(in the rows, 128 means zero)
Each row has a class, written after it, and each block has its own classes.
128 113 115 123 110 93 148 96 133 135 125 130 125 120 125 149 105 124 154 106 92 131 187 130 142 118 132 174 160 111 103 215 109 103 145 116 124 145 158 -> Z
155 59 83 75 100 160 121 143 100 88 169 154 122 144 129 108 115 132 141 132 68 138 175 104 118 122 177 149 146 130 116 125 57 113 81 125 139 83 141 -> E
124 182 177 141 128 115 139 110 125 139 138 149 87 107 171 132 127 127 98 127 167 84 108 122 137 123 91 119 138 116 125 84 126 118 103 137 115 102 135 -> L
128 76 107 79 143 162 69 171 151 92 87 152 115 136 161 107 169 110 173 144 128 154 137 160 121 92 110 114 140 117 156 160 104 158 128 121 142 124 155 -> E
116 128 112 128 111 145 157 136 133 122 116 125 101 131 109 161 127 98 134 123 131 116 128 125 170 132 177 127 128 156 126 132 81 149 153 144 152 152 127 -> X
130 110 146 97 168 144 54 162 135 135 110 184 132 184 204 121 165 117 167 178 140 130 138 143 123 73 114 112 143 101 129 143 114 181 121 124 143 175 129 -> N
160 128 164 127 110 126 114 110 168 171 130 119 160 135 121 122 146 130 61 93 114 134 106 128 106 148 119 154 110 122 99 105 220 135 143 89 135 153 137 -> S
100 105 102 108 162 142 132 121 129 89 87 115 105 136 135 136 145 87 169 124 146 141 122 147 157 148 116 105 112 120 141 178 106 159 126 135 145 164 127 -> L
170 121 130 135 124 105 105 130 127 146 109 143 182 87 127 133 164 138 133 137 88 153 138 130 117 198 115 135 121 135 134 109 157 127 106 101 149 151 110 -> Y
118 132 139 124 117 97 152 116 153 96 130 107 85 101 95 172 121 137 118 121 142 121 134 135 140 125 111 134 106 133 143 106 136 123 147 120 121 143 128 -> B
151 177 129 98 116 116 82 160 91 125 117 127 130 165 152 128 127 153 162 117 171 95 171 150 137 143 136 161 113 86 138 94 102 114 133 98 142 117 111 -> Y
158 144 132 123 153 121 167 164 133 109 101 94 118 157 104 85 163 119 143 91 152 119 165 127 101 182 176 129 114 86 131 128 150 149 83 121 151 134 125 -> L
114 121 152 127 130 103 87 160 136 91 132 123 111 160 143 151 158 131 130 104 155 162 114 138 132 132 93 97 123 150 145 115 127 99 76 132 108 165 133 -> N
122 96 75 136 115 141 120 94 111 159 94 113 145 96 93 150 154 103 123 151 142 133 153 157 154 111 131 121 89 156 134 119 154 124 130 164 177 110 127 -> S
120 108 97 135 110 139 131 176 123 114 100 140 129 127 133 108 149 107 151 114 127 150 182 128 131 177 194 121 89 157 153 120 130 118 81 105 145 131 127 -> B
176 112 125 132 146 135 103 119 129 159 122 122 93 131 143 145 102 123 144 134 106 111 192 157 129 85 152 145 151 46 120 141 104 120 172 93 167 119 157 -> E
143 170 105 150 96 155 54 202 144 145 102 131 95 123 106 113 144 130 156 129 143 122 167 148 119 146 191 102 146 83 115 140 87 152 98 169 168 85 145 -> X
125 101 127 98 92 128 113 100 110 99 130 145 116 149 87 146 131 133 132 95 130 95 138 119 98 151 124 177 88 103 153 140 121 112 146 133 99 98 141 -> Y
125 129 109 164 121 149 90 169 134 125 121 100 133 131 112 135 115 113 132 128 139 141 131 140 137 141 168 151 113 158 109 125 101 98 134 111 130 141 119 -> X
155 142 145 138 169 78 122 100 128 148 123 139 89 73 108 124 104 115 113 92 158 132 162 133 140 169 124 90 115 142 145 169 96 155 139 135 119 81 112 -> L
154 53 118 116 175 153 107 98 131 134 139 140 170 152 116 110 126 110 145 151 100 136 128 139 134 113 130 147 101 124 110 187 120 139 123 113 132 164 120 -> V
122 138 117 158 136 144 141 121 121 120 105 123 145 123 112 132 143 127 97 125 151 122 144 119 134 143 119 110 89 145 153 122 108 149 146 152 136 82 105 -> S
154 163 117 114 126 116 134 128 126 140 111 159 182 110 144 136 145 96 124 140 148 99 150 139 152 112 176 141 121 143 151 204 145 136 183 148 117 114 138 -> E
89 146 113 155 142 143 81 200 155 111 92 97 94 115 117 155 157 132 141 122 183 138 148 149 145 138 115 111 187 133 106 102 103 137 100 131 137 142 131 -> X
130 145 127 139 130 87 139 131 136 101 105 76 170 99 120 126 113 127 152 133 129 170 133 159 114 116 93 126 122 135 157 173 115 88 163 120 104 155 136 -> Z
110 144 116 126 114 156 136 190 146 130 101 160 83 121 120 120 164 147 148 145 163 78 156 127 143 120 127 162 174 118 84 90 86 169 100 146 159 103 148 -> X
143 178 134 130 133 115 92 143 149 114 145 104 161 146 124 148 149 148 132 144 120 135 123 114 103 107 121 129 156 105 113 69 182 152 104 145 142 157 84 -> V
136 142 124 145 136 125 73 157 129 152 122 129 132 70 93 140 138 135 134 104 159 76 161 128 122 165 125 150 173 130 97 55 114 94 83 110 119 104 143 -> V
114 132 138 152 133 98 160 161 114 136 117 121 140 73 120 147 126 144 107 122 161 153 179 129 149 179 131 120 192 172 119 130 93 128 125 100 108 128 136 -> B
141 82 155 103 154 135 107 77 141 140 169 154 85 143 149 132 131 140 94 156 135 123 131 101 132 88 134 137 194 141 92 198 138 150 153 112 103 138 113 -> Z
132 180 134 105 124 93 78 147 169 113 122 99 130 62 144 155 119 142 132 109 145 121 125 137 156 139 95 112 184 142 115 138 111 94 145 92 103 157 127 -> Z
134 76 124 106 108 155 155 158 132 126 111 98 73 137 122 115 146 110 139 120 118 144 164 118 111 120 168 93 167 95 135 95 92 135 91 120 155 157 148 -> Z
135 149 122 133 134 127 54 156 122 111 107 129 159 168 139 165 135 160 130 109 158 102 191 115 137 137 123 123 126 100 138 108 75 128 141 106 140 145 101 -> N
109 85 123 106 128 139 91 86 107 120 121 125 70 178 175 161 129 103 144 136 139 116 172 137 173 83 127 137 115 113 126 135 109 113 115 113 175 159 114 -> L
158 126 147 103 135 115 160 115 158 136 138 104 112 118 107 145 124 90 94 128 116 101 109 119 139 97 132 136 81 121 126 93 151 147 165 134 132 150 117 -> S
139 60 111 113 105 142 88 136 139 112 136 176 93 118 133 110 115 82 144 131 87 154 132 133 121 121 157 131 64 160 152 200 101 132 142 122 123 95 147 -> E
116 155 121 121 182 104 14 162 150 117 89 156 114 126 157 143 161 122 184 107 157 128 113 142 143 162 109 79 161 122 126 107 152 197 108 122 115 155 108 -> C
140 100 149 165 125 133 136 167 123 137 118 133 137 137 152 101 152 133 132 153 104 149 149 124 89 118 152 133 145 124 139 159 161 111 143 110 120 104 139 -> E
164 107 156 129 130 97 177 137 103 180 142 120 153 155 129 113 105 149 108 95 139 144 125 142 138 125 127 178 133 140 90 124 140 84 150 77 116 167 151 -> N
99 120 159 150 117 124 90 145 140 159 89 122 104 102 151 143 134 128 135 143 130 114 186 127 109 110 108 91 173 75 132 138 109 150 138 128 148 122 135 -> L
178 62 150 139 129 127 81 156 142 121 158 132 104 131 109 137 144 140 127 146 113 108 144 118 144 122 157 134 128 159 114 152 89 110 112 120 121 107 112 -> E
155 150 121 104 121 107 129 95 109 137 135 122 119 132 161 109 94 101 150 168 141 161 147 180 122 83 129 154 84 131 137 117 132 119 147 91 168 165 140 -> Z
172 116 164 190 145 97 137 150 91 136 124 120 123 141 124 108 120 113 136 136 111 161 133 117 135 161 182 167 137 161 120 213 86 142 189 109 122 131 124 -> C
146 101 133 132 126 145 134 141 120 163 146 160 142 176 134 65 131 162 126 90 120 169 92 124 119 150 159 122 160 122 81 167 164 175 80 134 114 113 135 -> C
126 145 100 129 146 149 140 57 150 144 135 120 116 118 121 159 150 117 118 128 115 121 132 134 127 114 175 129 122 169 125 58 225 142 116 121 192 130 94 -> S
124 168 140 76 130 94 133 149 153 138 134 164 93 89 122 130 138 143 118 105 189 77 164 130 143 114 125 92 127 131 136 125 134 140 108 136 125 109 139 -> N
135 170 129 155 123 94 105 175 139 126 138 104 152 97 155 116 113 156 148 123 78 160 130 109 131 150 146 81 159 111 112 133 160 108 96 116 125 136 99 -> C
138 83 133 134 105 118 83 191 135 118 115 121 150 153 123 152 159 135 132 101 112 136 143 104 127 132 136 150 176 136 115 138 120 115 131 134 87 129 129 -> E
136 161 106 100 133 121 115 123 140 147 119 138 182 137 139 147 126 163 115 113 115 126 160 115 134 98 133 108 182 99 121 100 129 157 144 156 130 124 102 -> X
91 98 101 104 152 136 119 126 106 108 95 111 128 155 135 138 127 116 177 149 168 122 189 181 117 87 140 164 129 93 144 153 139 99 149 100 124 149 166 -> B
146 138 159 145 154 86 60 141 153 166 125 164 121 116 137 122 121 138 134 106 150 122 136 138 145 128 122 127 150 131 100 182 134 177 138 123 103 119 124 -> C
177 86 120 146 137 152 125 123 109 156 131 147 77 169 134 151 138 94 160 162 102 115 151 143 135 85 181 136 142 68 116 116 99 162 122 159 170 126 151 -> E
161 156 122 133 111 115 126 86 98 145 151 100 80 107 103 156 110 128 129 150 94 131 148 147 123 140 150 121 133 94 113 81 131 117 139 130 192 103 143 -> S
164 118 129 151 146 90 165 125 54 127 151 118 123 191 102 102 102 121 111 136 144 198 144 132 106 143 165 157 94 164 134 125 107 137 160 139 119 111 112 -> X
96 99 98 78 87 143 161 122 110 140 138 137 59 144 72 133 115 117 129 127 155 108 147 139 127 126 168 93 107 102 116 95 131 173 120 155 157 125 155 -> X
118 74 95 64 110 140 75 127 93 141 123 111 29 133 128 170 120 78 161 119 146 132 176 158 139 116 159 123 137 80 131 56 119 116 103 102 169 165 149 -> Y
139 123 154 153 118 142 177 163 150 144 100 128 170 114 144 106 150 162 94 103 136 135 113 125 121 124 101 129 155 146 138 113 144 122 150 101 114 112 136 -> E
140 87 95 128 126 130 107 127 133 196 116 156 80 112 124 105 95 165 161 79 113 146 180 149 128 129 166 111 124 122 117 78 150 126 99 93 154 77 120 -> B
103 107 100 132 77 114 94 208 130 85 108 94 142 124 85 157 110 143 161 123 126 102 171 116 128 129 114 166 107 122 119 131 76 108 177 114 103 115 123 -> E
125 130 131 85 142 114 70 123 129 102 136 173 83 153 140 118 124 116 169 114 136 131 153 125 109 156 154 105 146 131 139 174 89 185 128 123 107 119 129 -> Z
157 113 113 146 133 153 99 141 126 129 115 89 101 135 111 130 125 160 129 121 122 94 189 112 148 128 174 100 146 48 117 146 99 123 132 111 174 121 112 -> C
142 141 145 171 108 77 92 147 124 174 115 105 129 92 101 137 120 102 131 116 120 180 113 164 109 146 113 124 106 162 126 96 155 121 136 144 124 112 143 -> S
133 135 153 192 111 99 118 159 119 141 129 125 174 133 161 131 130 156 127 177 90 157 160 114 144 122 108 113 151 102 98 172 119 148 112 133 148 154 108 -> C
144 130 121 102 141 112 103 164 151 135 107 70 125 100 151 111 148 113 80 81 146 202 162 149 127 127 110 128 150 151 127 87 185 88 105 76 154 147 131 -> S
117 109 130 79 97 171 62 176 157 118 144 147 128 107 146 128 130 119 119 133 111 65 152 89 149 122 142 126 158 92 97 159 79 114 105 112 118 141 137 -> V
132 172 105 126 185 136 122 158 130 114 125 156 168 159 137 122 132 138 134 100 181 99 182 117 128 156 163 138 131 127 118 127 106 161 106 109 119 132 106 -> N
153 131 132 160 159 101 165 97 155 112 144 107 142 133 140 102 126 196 123 104 93 169 152 136 137 113 92 134 130 113 109 148 180 98 68 94 163 128 104 -> C
139 114 111 84 109 135 100 136 114 99 141 114 130 177 116 138 149 135 136 154 136 140 177 133 106 88 193 159 168 97 127 168 135 135 120 161 128 124 137 -> B
141 176 152 111 114 59 133 166 117 123 122 121 39 93 124 113 122 103 198 162 150 159 139 172 111 114 140 105 138 149 153 129 99 157 142 145 148 120 149 -> Z
150 138 118 152 105 168 173 155 136 130 133 137 91 125 140 86 156 141 88 98 98 168 67 90 130 156 124 159 130 173 95 67 148 135 96 137 149 75 112 -> S
134 82 115 96 91 151 94 150 180 119 132 144 123 112 107 145 135 143 115 104 100 96 158 106 141 130 151 149 139 106 100 151 108 128 100 121 117 132 139 -> B
142 134 121 168 99 116 113 144 104 141 141 92 156 122 121 173 108 138 77 119 171 144 201 144 163 152 138 135 139 148 106 94 103 99 118 79 157 148 122 -> E
137 100 103 83 63 166 118 106 141 160 145 185 137 139 141 125 129 142 97 85 130 80 111 130 157 113 130 155 101 125 96 93 171 104 93 115 129 108 159 -> E
200 101 176 118 150 132 166 99 144 144 162 154 76 158 117 108 126 176 119 131 82 160 81 122 121 129 129 90 132 111 123 140 90 192 148 123 172 134 119 -> N
152 94 135 109 128 119 149 95 95 145 170 110 141 124 113 135 78 140 104 141 99 143 111 106 159 159 135 112 154 125 78 181 75 152 162 120 120 146 103 -> L

Next block, with new classes.
150 145 128 126 121 96 109 148 133 190 139 148 107 77 126 105 113 136 114 138 122 142 106 117 133 129 173 142 121 98 125 117 142 161 135 168 143 143 149 -> P
162 97 131 93 124 141 116 111 123 179 139 133 146 110 137 143 112 106 117 142 141 154 120 117 120 110 143 142 110 123 130 131 129 139 117 141 133 139 139 -> P
142 112 111 118 113 160 129 100 160 135 136 142 132 107 151 186 106 142 87 82 171 172 86 138 137 190 93 168 148 150 167 118 123 102 152 210 152 126 127 -> M
167 135 119 61 123 94 140 112 122 159 187 105 104 95 133 135 100 117 81 142 149 193 101 135 160 190 116 156 108 113 131 141 134 162 137 130 132 153 123 -> W
186 102 112 84 103 160 166 96 80 148 130 136 111 119 151 98 151 84 122 125 134 164 120 143 146 183 146 176 121 107 177 135 123 142 149 150 135 136 123 -> J
164 151 104 128 110 167 96 123 113 102 171 122 92 156 139 137 161 120 126 126 110 169 144 114 109 202 165 154 97 126 180 102 121 50 121 104 167 175 124 -> Q
136 134 166 119 95 154 135 117 137 118 139 118 165 132 150 114 144 88 103 111 106 180 139 152 113 161 125 159 146 124 178 135 137 109 150 151 133 132 105 -> Q
146 169 121 89 105 119 127 113 89 129 136 113 176 151 132 137 157 131 154 108 84 129 112 108 79 183 191 144 122 139 119 127 154 142 135 105 126 136 133 -> J
135 145 74 104 110 125 151 152 115 133 154 155 121 120 129 101 94 163 92 138 130 128 133 107 128 196 123 138 142 120 132 128 107 114 135 119 125 170 128 -> W
130 141 104 93 100 163 125 118 125 150 159 136 143 144 134 137 123 157 133 155 91 140 181 114 118 139 194 141 143 154 151 143 113 77 135 110 152 154 147 -> Q
98 94 142 150 140 113 121 88 116 104 185 116 49 128 122 98 106 100 122 167 108 141 82 111 164 140 152 119 139 99 124 106 150 106 138 93 141 145 114 -> K
140 84 126 131 129 148 106 104 111 139 119 131 121 180 110 99 150 106 96 144 141 182 136 132 138 184 119 164 123 136 163 107 82 107 121 152 171 157 145 -> R
115 188 111 109 93 126 135 127 142 154 93 128 103 127 127 97 123 124 137 143 128 181 111 149 140 144 150 120 148 119 167 101 146 76 144 108 139 135 127 -> F
127 113 118 124 107 95 113 84 80 106 152 137 134 119 115 157 180 157 76 101 181 130 84 117 163 135 77 141 126 111 150 124 119 98 107 155 119 110 169 -> P
190 115 171 135 107 111 100 100 111 123 173 146 130 145 146 153 117 91 116 116 86 134 115 140 138 177 151 145 127 143 139 145 134 133 152 101 119 164 131 -> U
165 97 113 128 137 170 108 110 126 141 157 168 54 119 134 152 134 98 84 135 110 186 106 101 149 139 166 120 121 147 126 131 107 91 80 130 169 147 154 -> M
116 159 76 119 103 92 93 146 118 154 140 122 177 139 117 136 130 135 113 154 111 160 120 114 103 104 151 135 123 138 124 92 143 135 91 123 139 118 148 -> P
117 155 119 83 89 115 120 151 116 85 167 172 88 69 174 168 98 125 62 125 105 170 107 85 139 169 127 145 133 144 157 139 86 104 82 149 112 148 161 -> W
102 135 122 123 110 121 60 124 139 129 154 130 130 106 130 111 141 100 156 153 141 141 112 101 131 112 175 137 168 92 134 150 111 94 140 94 142 138 142 -> K
112 181 126 90 165 114 87 101 181 142 153 126 127 126 143 114 120 116 116 130 158 174 145 95 131 168 131 110 121 125 132 128 118 105 114 122 161 129 116 -> K
134 153 82 92 108 123 106 84 100 159 155 142 159 153 140 169 157 144 110 104 149 149 127 130 127 163 96 158 120 159 145 130 171 114 116 97 127 107 122 -> F
154 102 130 49 119 149 86 90 114 126 166 147 58 154 134 133 126 124 81 143 142 191 149 101 154 186 139 143 109 148 138 150 81 102 124 133 173 160 154 -> R
153 91 99 98 119 126 155 108 97 138 159 119 157 115 140 123 133 124 117 126 124 177 110 104 113 140 150 160 125 102 104 137 136 134 102 105 131 131 149 -> J
170 123 130 122 142 132 140 106 137 109 139 166 108 160 159 164 65 100 104 114 120 161 132 153 155 145 131 123 135 145 139 129 126 98 92 77 134 132 85 -> K
143 102 139 81 115 144 148 142 111 142 138 132 86 90 159 101 132 115 88 170 113 133 159 110 152 138 169 136 130 126 137 135 125 89 123 102 165 159 143 -> D
104 131 122 121 104 116 122 145 159 109 126 133 206 154 130 146 160 165 116 91 127 137 145 149 100 141 126 133 144 166 151 138 113 130 134 148 133 117 163 -> J
140 131 137 130 102 113 90 119 120 149 143 148 145 126 122 103 134 131 92 109 154 139 121 144 140 174 129 131 180 105 147 146 76 92 124 91 151 155 123 -> U
122 189 109 55 100 127 97 125 95 118 157 110 58 114 114 140 145 142 95 141 76 171 125 128 120 128 147 166 127 154 166 123 158 138 117 113 166 148 139 -> M
97 136 120 83 126 144 128 122 120 185 141 134 120 128 121 141 146 143 78 88 112 195 116 103 106 153 141 109 127 164 134 115 127 121 83 115 131 120 108 -> Q
140 169 128 110 117 140 165 161 116 164 153 161 93 90 145 177 117 112 142 119 132 95 114 131 57 96 183 94 108 141 138 130 187 112 124 78 125 165 101 -> U
114 134 129 135 108 109 87 108 136 98 107 93 141 140 175 132 125 86 130 142 139 198 144 101 97 127 116 158 114 90 113 126 128 126 119 158 120 109 127 -> K
153 124 98 78 116 101 150 113 113 155 94 134 115 118 126 124 142 78 127 144 134 129 87 144 149 119 153 156 141 156 150 95 132 127 142 149 138 136 171 -> J
145 143 77 128 105 96 94 92 106 174 167 126 159 103 128 135 84 152 111 101 185 115 125 137 107 154 72 88 110 95 117 136 81 119 103 109 129 105 106 -> P
166 122 129 94 101 139 136 112 111 174 116 158 121 130 139 148 186 125 89 60 133 133 133 147 112 148 123 122 122 145 148 141 151 91 151 126 133 133 127 -> D
138 90 147 132 110 125 104 148 108 81 124 135 57 124 164 154 93 136 94 108 124 146 100 128 163 145 111 135 114 132 104 159 99 170 136 143 102 132 139 -> H
176 129 106 84 155 121 132 96 144 124 119 100 173 170 100 113 160 80 165 143 89 171 114 135 138 115 163 142 114 143 136 100 140 121 121 107 142 125 150 -> J
110 170 85 107 96 138 91 71 109 173 138 93 134 140 140 127 127 91 123 151 119 207 130 124 87 126 120 151 122 135 120 117 139 114 118 129 146 124 133 -> F
157 160 165 118 114 94 109 125 98 140 131 146 155 158 118 139 151 120 78 135 121 155 121 133 101 146 163 148 138 129 106 160 136 149 87 108 144 149 169 -> M
145 130 104 93 119 109 115 95 111 110 162 114 128 157 145 132 168 103 122 105 141 159 105 130 86 142 138 156 125 97 100 125 190 125 124 94 146 133 119 -> J
140 110 112 139 80 140 123 108 106 146 160 116 167 134 155 150 134 95 119 181 139 168 152 154 152 108 139 147 135 148 124 167 140 122 134 98 137 119 150 -> F
151 61 127 109 106 165 117 154 104 151 139 146 104 128 123 152 126 138 114 122 76 124 164 132 85 103 138 182 96 161 171 125 106 135 109 142 129 150 148 -> Q
131 129 137 149 101 110 80 93 124 118 190 124 130 121 148 172 103 126 148 125 131 86 125 138 141 156 141 130 130 143 119 166 102 141 170 149 109 121 133 -> Q
136 124 105 137 106 139 178 164 112 116 122 153 131 120 143 110 121 129 71 129 134 146 112 121 141 206 113 151 146 133 153 109 115 109 138 152 127 173 129 -> W
158 118 150 111 114 102 99 133 130 156 87 108 144 145 169 132 123 116 106 110 123 130 134 109 115 202 140 84 110 141 79 124 129 114 127 87 149 133 127 -> H
151 129 123 148 104 113 176 104 80 95 158 137 145 154 139 119 148 78 108 150 157 118 128 131 117 122 102 129 117 120 121 158 176 121 171 100 98 149 148 -> K
177 82 114 139 119 151 68 132 137 133 117 180 146 174 168 166 154 116 114 76 145 138 125 122 117 198 137 146 108 125 152 127 110 100 105 147 140 114 125 -> H
176 114 38 143 85 167 137 136 86 142 158 150 164 172 101 104 121 151 119 136 148 208 122 115 135 165 137 144 123 111 102 158 93 107 128 84 108 140 144 -> F
152 93 129 75 111 159 135 151 162 112 162 173 75 101 114 81 109 124 93 125 80 139 160 145 139 112 119 106 150 103 171 153 95 77 121 95 148 151 118 -> W
153 176 144 95 113 128 93 105 121 125 162 96 139 132 147 172 129 112 147 148 155 136 120 140 109 150 153 165 109 126 113 152 168 124 145 107 153 144 122 -> F
160 121 162 82 131 116 129 103 127 131 172 136 103 141 124 161 149 170 111 126 140 111 155 122 151 155 150 95 109 154 138 159 131 100 138 73 139 162 150 -> U
114 62 96 134 104 140 73 148 124 111 133 143 105 159 158 98 129 100 137 129 112 136 140 145 130 142 122 132 145 140 157 115 99 128 108 53 129 138 113 -> J
172 111 111 162 111 129 84 134 127 131 120 118 136 149 112 146 195 151 128 98 77 173 150 131 157 141 148 146 127 155 153 115 119 93 137 103 152 153 153 -> U
145 146 167 74 102 129 94 136 126 151 149 113 96 93 157 133 125 61 72 158 135 196 138 141 92 121 125 153 101 133 138 142 127 124 81 112 178 146 140 -> F
136 161 114 144 111 89 123 152 76 155 131 144 117 64 131 97 128 113 92 118 129 150 137 131 115 153 97 123 108 106 159 131 83 124 66 90 153 132 130 -> R
180 110 114 138 96 140 114 130 83 157 125 118 113 108 121 119 129 131 144 107 108 154 137 129 128 194 127 135 90 127 158 133 83 125 153 120 140 151 129 -> R
117 121 93 160 111 130 97 133 128 144 173 148 137 99 116 127 174 131 88 100 105 187 125 141 126 95 116 175 129 124 170 140 102 131 116 182 135 119 170 -> D
157 147 101 127 107 145 121 136 136 152 62 148 127 134 108 117 156 164 121 75 140 209 105 151 135 153 121 182 155 96 183 120 120 116 133 171 128 131 137 -> M
162 128 133 101 130 156 128 124 122 126 135 150 131 147 145 144 113 120 114 91 147 165 100 91 97 193 146 148 129 125 121 133 144 89 144 87 131 184 113 -> K
119 74 80 137 113 105 91 134 101 95 168 125 126 149 111 118 124 128 77 141 148 120 99 112 95 139 106 191 119 92 99 102 91 126 105 197 144 110 145 -> D
173 103 78 125 135 146 116 73 101 157 142 120 106 117 135 134 159 76 148 116 103 178 107 128 144 104 158 152 130 123 112 128 135 120 116 106 148 133 140 -> J
134 155 121 82 81 130 137 92 84 158 197 124 79 108 129 158 114 149 105 121 143 172 100 125 117 138 136 75 91 131 146 152 141 123 146 87 106 153 139 -> P
152 143 93 40 75 136 118 112 110 142 114 156 92 131 144 102 177 95 77 74 123 163 102 108 141 194 150 112 164 157 109 135 128 111 172 146 152 124 129 -> J
109 98 145 115 89 133 160 108 141 127 167 170 181 187 142 150 100 155 59 132 81 174 142 140 128 122 141 113 153 171 139 130 165 130 129 150 114 114 143 -> P
116 165 120 127 99 153 129 135 94 189 116 152 174 104 118 89 173 129 93 108 117 152 134 105 83 159 134 141 140 130 135 144 119 121 107 138 147 127 140 -> F
156 135 121 78 112 116 110 126 139 136 148 107 77 135 127 169 135 137 112 134 151 204 114 112 147 168 161 91 89 129 108 146 99 116 123 119 123 153 150 -> W
132 80 106 132 100 120 113 160 178 130 124 151 108 113 189 154 66 112 144 131 176 163 124 109 132 149 120 119 108 126 137 128 122 121 166 137 90 129 129 -> K
132 113 103 121 113 122 119 125 88 193 118 135 105 92 105 91 113 125 117 145 105 152 119 133 118 116 100 150 127 134 179 124 94 148 106 91 116 159 170 -> M
142 165 93 108 113 148 152 116 116 157 118 118 131 135 113 143 111 122 85 110 146 196 103 185 131 106 105 164 177 149 131 144 159 144 143 111 151 155 111 -> M
132 133 124 133 143 119 111 137 105 146 160 133 169 113 120 154 143 140 134 123 131 108 94 94 129 163 126 122 79 158 151 107 132 168 113 136 102 125 135 -> P
158 175 126 113 105 120 91 128 130 70 216 105 129 131 141 173 133 108 104 119 128 139 118 154 139 158 139 186 131 145 118 160 163 150 177 151 152 140 107 -> Q
160 129 150 14 97 127 138 132 140 168 136 151 103 127 142 148 100 149 84 96 142 163 119 111 120 222 143 100 112 142 132 152 108 134 146 134 110 148 116 -> W
113 154 109 108 134 159 123 122 128 139 178 115 130 117 96 100 149 124 114 113 122 158 102 127 121 157 128 118 122 137 163 127 106 109 147 119 140 150 120 -> D
172 59 108 159 129 137 119 108 114 167 131 148 166 78 121 152 125 120 169 137 113 115 131 113 168 125 147 137 122 133 159 132 71 79 113 121 147 123 169 -> R
163 174 110 90 105 135 166 104 98 183 110 135 154 164 153 101 130 115 75 148 117 220 179 152 162 170 156 164 157 151 157 140 132 117 118 98 140 158 130 -> Q
132 127 157 60 88 104 117 129 149 116 106 100 131 115 150 123 126 118 130 121 159 147 110 163 155 167 131 145 150 138 162 142 105 149 185 148 129 137 148 -> J
145 108 86 131 105 137 115 109 106 173 174 159 150 150 109 132 131 130 140 122 159 171 107 150 128 169 151 153 136 103 171 137 125 113 139 107 140 132 117 -> R
130 158 119 154 194 147 151 120 154 108 102 161 138 120 103 145 121 144 121 60 179 139 137 108 93 41 70 109 107 112 58 195 89 169 104 198 88 104 134 -> K
